Below are the code and all the weights of a small trained network. Each question names an input and a class and asks about switching units off, where a switched-off unit gives its printed mean instead of its output.

import numpy as np


def w(rows, s, z=0):
    codes = np.array(rows[::2]) - 128.0
    scale = np.full(codes.shape[1], s)
    scale[-1] = z or s
    return codes * scale


def norm(h):
    return h / np.sqrt((h * h).mean(-1, keepdims=True) + 1e-5)


def f(y):
    return y / 2 * (1 + np.tanh(0.7978845608 * (y + 0.044715 * y**3)))


def log_softmax(a):
    a = a - a.max(-1, keepdims=True)
    return a - np.log(np.exp(a).sum(-1, keepdims=True))


def net(x, mask):
    res = np.array(x, float).reshape(1, 6) / 4 @ E
    u = 0
    for l in range(2):
        y = f(norm(res) @ A[l][:, :-1].T + A[l][:, -1])
        res = res + np.where(mask[u : u + 11], y, B[l][:, -1]) @ B[l][:, :-1]
        u += 11
    return log_softmax(norm(res)[-1] @ U[:, :-1].T + U[:, -1])


A, B = {}, {}
E = w([
[133,132,127,121,123,129],'x0',
[113,135,151,204,33,184],'x1',
[202,143,203,136,160,131],'x2',
[125,126,132,124,128,123],'x3',
[122,113,123,149,144,130],'x4',
[130,109,134,97,141,255],'x5',
],0.0084)
A[0] = w([
[156,152,99,73,212,143,140],'L0N1',
[58,107,27,120,88,152,138],'L0N2',
[125,151,169,71,152,254,137],'L0N3',
[57,59,54,71,121,89,116],'L0N4',
[78,72,139,88,157,192,95],'L0N5',
[65,189,99,130,77,21,125],'L0N6',
[107,162,139,70,125,156,90],'L0N7',
[162,131,72,95,80,142,142],'L0N8',
[25,149,136,32,142,252,51],'L0N9',
[80,156,152,68,211,205,4],'L0N10',
[130,183,124,245,23,142,91],'L0N11',
],0.008,0.0035)
B[0] = w([
[42,88,162,127,254,69,198],'L0N1',
[145,228,199,195,120,122,213],'L0N2',
[160,103,164,172,122,80,254],'L0N3',
[82,145,92,146,157,148,199],'L0N4',
[144,119,83,146,153,59,175],'L0N5',
[206,112,85,153,136,153,224],'L0N6',
[97,116,113,186,124,77,136],'L0N7',
[67,161,158,85,158,169,145],'L0N8',
[214,166,64,124,74,103,231],'L0N9',
[119,109,103,133,75,84,173],'L0N10',
[85,59,129,39,156,145,249],'L0N11',
],0.0078,0.0056)
A[1] = w([
[213,23,30,151,57,42,251],'L1N1',
[197,79,37,146,139,135,233],'L1N2',
[160,86,97,158,52,138,135],'L1N3',
[179,119,255,103,172,133,240],'L1N4',
[115,145,112,62,190,105,62],'L1N5',
[130,90,209,134,10,131,145],'L1N6',
[158,79,84,93,129,88,160],'L1N7',
[170,99,54,90,187,99,185],'L1N8',
[136,133,208,143,93,33,153],'L1N9',
[112,75,174,174,121,239,73],'L1N10',
[73,201,69,123,126,150,36],'L1N11',
],0.0093,0.0016)
B[1] = w([
[204,157,238,89,178,172,255],'L1N1',
[135,207,213,127,47,209,194],'L1N2',
[92,123,210,90,179,167,181],'L1N3',
[130,184,1,238,35,89,214],'L1N4',
[78,47,138,83,73,130,160],'L1N5',
[96,66,107,90,188,65,211],'L1N6',
[142,153,134,155,165,208,171],'L1N7',
[100,108,175,77,55,230,203],'L1N8',
[61,153,125,116,103,208,174],'L1N9',
[110,150,112,51,187,111,180],'L1N10',
[166,145,28,209,129,72,156],'L1N11',
],0.0071,0.0082)
U = w([
[183,186,215,157,158,185,172],'0',
[51,55,115,64,189,105,4],'1',
[129,175,55,246,127,90,200],'2',
],0.013,0.0011)

Each question gives the input, the list of numbers given to net, and the class t.
The units are the neurons (one row each of A and B). Each row of codes is followed by its name. A weight is (code - 128) times the scale printed after its matrix; where a second scale follows, it is the last column's (A, B and U).
mask holds one flag per neuron, layer by layer. A switched-off neuron (its flag False) gives its mean, the last column of its row in B, instead of its output. The means were averaged over made-up inputs and are rounded, as every weight is.
A unit's drop is (log p(t) with every unit on - log p(t) with that unit switched off) / (log p(t) with every unit on - log p(t) with every unit switched off).
The circuit of an input: a set's keep is (log p(t) with only the set's units on - log p(t) with every unit switched off) / (log p(t) with every unit on - log p(t) with every unit switched off). Starting from the 12 units with the biggest drops (on a tie, the unit counted first), units are removed one at a time, each time the one whose removal leaves the highest keep (on an exact tie, the one counted first), for as long as the keep stays at least 0.8.
circuit, biggest first: the units of the circuit, biggest drop first
unit that matters most: the unit with the biggest drop
k most important neurons: the k neurons with the biggest drops, biggest first
top k neurons in layer l: the k neurons of layer l with the biggest drops, biggest first
drop when u is switched off: that unit's drop, to one decimal
input [-1,-3,3,3,1,0], class 1: 2 most important neurons	[L0N1; L0N2]
input [-5,-3,-3,5,-2,4], class 0: circuit, biggest first	[L0N9; L1N1]
input [-6,7,6,4,-7,1], class 1: unit that matters most	L1N6
input [-8,8,3,-4,-5,-6], class 1: circuit, biggest first	[L0N11; L1N6]
input [-7,7,1,8,7,-7], class 0: top 4 neurons in layer 0	[L0N6; L0N2; L0N8; L0N1]
input [2,8,-7,3,1,-7], class 1: 4 most important neurons	[L0N11; L0N9; L1N4; L0N5]
input [4,-6,8,5,-1,3], class 2: top 2 neurons in layer 1	[L1N4; L1N1]
input [-6,-6,7,3,0,-6], class 2: top 2 neurons in layer 1	[L1N4; L1N1]
input [-2,-2,-6,-1,4,7], class 0: 2 most important neurons	[L0N9; L1N1]
input [-6,2,-1,-5,-1,1], class 1: 2 most important neurons	[L0N1; L1N6]
input [6,1,-4,-8,-2,3], class 2: circuit, biggest first	[L0N2; L1N1]
input [-4,-4,-2,7,2,4], class 0: 2 most important neurons	[L0N9; L0N11]
input [-1,5,-6,3,-6,5], class 2: top 2 neurons in layer 1	[L1N1; L1N11]
input [-4,-2,6,-2,-5,-2], class 2: circuit, biggest first	[L1N4]
input [-4,-8,4,-5,-2,6], class 1: top 2 neurons in layer 0	[L0N1; L0N6]
input [7,8,8,5,4,-1], class 1: top 2 neurons in layer 1	[L1N6; L1N10]
input [4,5,3,5,-5,4], class 1: 2 most important neurons	[L1N6; L0N6]
input [8,5,8,-7,-8,-5], class 2: 2 most important neurons	[L1N4; L0N9]
input [5,5,1,7,-4,-8], class 0: drop when L0N6 is switched off	0.5
input [-5,-1,6,3,8,0], class 2: most important neuron	[L1N4]
input [0,8,1,-8,-2,6], class 1: drop when L0N6 is switched off	0.2
input [6,-2,-7,6,7,1], class 2: drop when L0N8 is switched off	0.0
